Each row has a name. Each question is about the rows just above it.

[159  72  75  80  79 144] : C
[179 120 151 155 133 149] : T
[112 110 108 106 108 113] : J
[137 149 159 148 148 103] : V
Shuffled V with one entry gone: [149 137 148 159 148], missing : [103]
Which entry of T is missing from [149 120 155 151 179]? : [133]
Shuffled C with one entry gone: [ 72 159  79  80  75], missing : [144]
C without one entry, shuffled: [ 72 144 159  79  80]. Gone: : [75]
Shuffled J with one entry gone: [106 108 108 110 113], missing : [112]
Shuffled V with one entry gone: [148 159 148 103 137], missing : [149]

[139 108 110 139 129 142 142 118 143 139] : R
[152  95 109 146 127 141 136 116 152 153] : N
[146 142 171 126  96  77 170 162 108  91] : P
[154 109 119 147 149 148 108 149 150  99] : B
[137 143 165 108  67  82 102 150  97 116] : E
Which entry of P is missing from [142 108 126  96 162  91 171 146  77]? : [170]
Shuffled P with one entry gone: [170 171  96 126  77 142  91 146 108], missing : [162]
Which entry of P is missing from [ 96 146 108  77 170 142 126 162  91]? : [171]

[ 92 108 107 101  86  93  92 181 132 133 119 149 101 128  85 142 119 113
 120 118 114  91 121 139 118 107 134 135  92 138 132 126  93 143 111 132
 128  86] -> F
[129 123 120 131 115 114 116  87 136  96  79 142 112 118 119 149 110 109
 116  74 105 115 110 109 120  86 141  76 128 126 135  76 118 155 125 111
 116 130] -> D
[ 92  84 107 101  86  93  92 181 132 133 119 149 101 128  85 142  97 113
 120 118 114  91 121 139 118 107 134 135  92 138 132 126  93 143 111 103
  97 134] -> Q
[111 123 120 111 109 110 108 148 125 126 105 157 115 137 114 158 108 104
 113 117 134 111 135 104 110 114 151 123 126 142 127 115 108 145  98 114
 112 149] -> G
[109 115 104 111 111 109 107 104 101 141 150 131 108 143 108 126 107 137
  98 162 106 109 139  94  96 149 142 162 115 139 102 156 100 104 103 102
 105 144] -> U
[143 145 132 165 141 139 151 111 139  79 108 110 131  99 143 144 127 136
 131  86  97 144  89 127 122 118 109  83 140 107 129  83 128 169 169 126
 135  93] -> K
[115 116 139 103 117 121 107 141 142 134 108 152 133 142 110 144 128  98
 134 114 130 117 140 137 144 103 156 127 138 139 141 122 128 134 102 137
 127 167] -> S
[121 119 111 114 114 112 110  99  95 151 149 129 112 144 114 102 108 139
 107 161 151 113 146 103 101 148 137 155 117 142 102 156 113  97 113 108
 115 135] -> X
[ 80  95 110  98  94  99 105 165 111 150 144 145 115 144  99 122 111 126
 125 152 127 100 134 134 120 124 129 159 107 148 114 148 103 129  95 110
 106 113] -> Y
[126 121 112 119 117 123 116 120 103 162 142 128 115 140 115  80 115 138
 109 159 152 118 150 111 113 140 124 157 111 133 113 162 120  82 119 118
 117 138] -> A
Shuffled S with one entry gone: [133 137 167 134 141 122 110 107 140 127 144 114 144 142 141 142 116 139
 156 128 128 108 139 134 103 134 103 117 152 117 102 127 121 137 115 138
  98], missing : [130]
Which entry of G is missing from [112 120 109 105 148 115 114 137 117 134 104 157 126 135 108 110 127 114
 158 126 151 115 123 110 111 149 145 111 111 125 114 142 108 108  98 104
 123]? : [113]
G without one entry, shuffled: [108 127 105 115 117 110 134 108  98 148 125 113 114 151 123 115 112 111
 123 126 111 114 135 110 104 145 142 104 158 120 111 126 108 114 109 157
 149]. Gone: : [137]
U without one entry, shuffled: [143 109 107 106  94 162 142 102 139 107 103 115 101 150 162 156 104 131
 100 115 149 109 141  96 109 102 137 104 108 111 139 104 126  98 111 108
 144]. Gone: : [105]
Shuffled Y with one entry gone: [ 94 125 124 127  95 103 144 100 134 106 107 105 129 126 122  99 113 165
 144 148 150  95 110 159 111  99 134 152 148 114  80 115 129 111 120  98
 110], missing : [145]
Shuffled G with one entry gone: [114 108 109 115 145 151 108 125 113 111 112 120  98 123 127 126 157 110
 117 110 114 104 134 104 123 126 135 137 111 148 108 142 111 114 115 158
 105], missing : [149]
Shuffled Y with one entry gone: [103 144 110  94 150 124 100 110  95 111 107 144 159 105 148  99 129 134
 165 115 134 148 111 129  98  95 127  80 152  99 120 106 113 125 122 114
 126], missing : [145]

[103 127  94  92  94  96 135] -> W
[109 138  94 105 106 101 174] -> Z
[131 126 126 134 133 135 136] -> H
[103 127 121  95  94  96 135] -> M
[116  97 130 117 113 122  74] -> L
Which entry of Z is missing from [138 101 109 174 105  94]? : [106]
L without one entry, shuffled: [116  74  97 122 113 130]. Gone: : [117]
Which entry of M is missing from [ 94 103  95 121 127 135]? : [96]
Which entry of H is missing from [133 131 126 126 134 135]? : [136]

[106 131 190 120  89 105 114 113 121 117 183] -> kiz
[ 86  99  77 107 150 140 158 163 165 112 117] -> Dusa
[142 124 114  88 138  80 136 159 146 131  63] -> Vedi
[159  73 127 160 157 142 103  96 102 163 159] -> Dised
Which entry of kiz is missing from [190 114 117 113 120 105 121 183 131  89]? : [106]
Shuffled Vedi with one entry gone: [114 136  80 131  88 138 142 146  63 124], missing : [159]
Which entry of Dised is missing from [160 103 127  73  96 159 159 163 157 142]? : [102]
Dusa without one entry, shuffled: [163 158 150 140  77 165 107  99 112  86]. Gone: : [117]

[156 103 123 133 148 107 164 132 117 131 162 147 143 165 134 161 125 156
 136 111 133 141 156 156 164 134 143 127  96 136]  Kodef
[156 103 123 133 148 107 130 132 117 131 162 147 125 165 134 161 125 156
 136 111 133 141 156 129 164 134 143 127 138 136]  vuli
[156 103 123 133 148 107 130 132 117 131 162 147 125 165 140 161 132 156
 136 111 133 141 156 129 164 134 143 127  96 136]  Molu
Which entry of Molu is missing from [164 134 161 162 147 125 156 140 129 107 111 132 156 130 123 103 133 156
 136 148 132 136 165 131  96 143 133 127 117]? : [141]
Molu without one entry, shuffled: [162 136 165 127 131 164 107 125 133 147 136 123 156 129 140 156 156 132
 134 133 132 117 111 141 130 143 103  96 148]. Gone: : [161]
Molu without one entry, shuffled: [143 132 156 133 111 162 103 131 130 133 140 134 125 127 165  96 148 129
 141 107 147 161 156 136 117 132 164 136 156]. Gone: : [123]
Molu without one entry, shuffled: [165 131 107 161 117 132 156 134 136 133 147 143 133 132 136 123 148 164
 162 156 141 129 125 103 140 156 130 127  96]. Gone: : [111]

[ 70 149 130  90 131] -> doluv
[120 130 154 127  90] -> ninep
[115 115 141 116 140] -> kesa
Shuffled doluv with one entry gone: [ 90 131  70 149], missing : [130]
Which entry of kesa is missing from [141 140 115 115]? : [116]
kesa without one entry, shuffled: [115 115 140 116]. Gone: : [141]

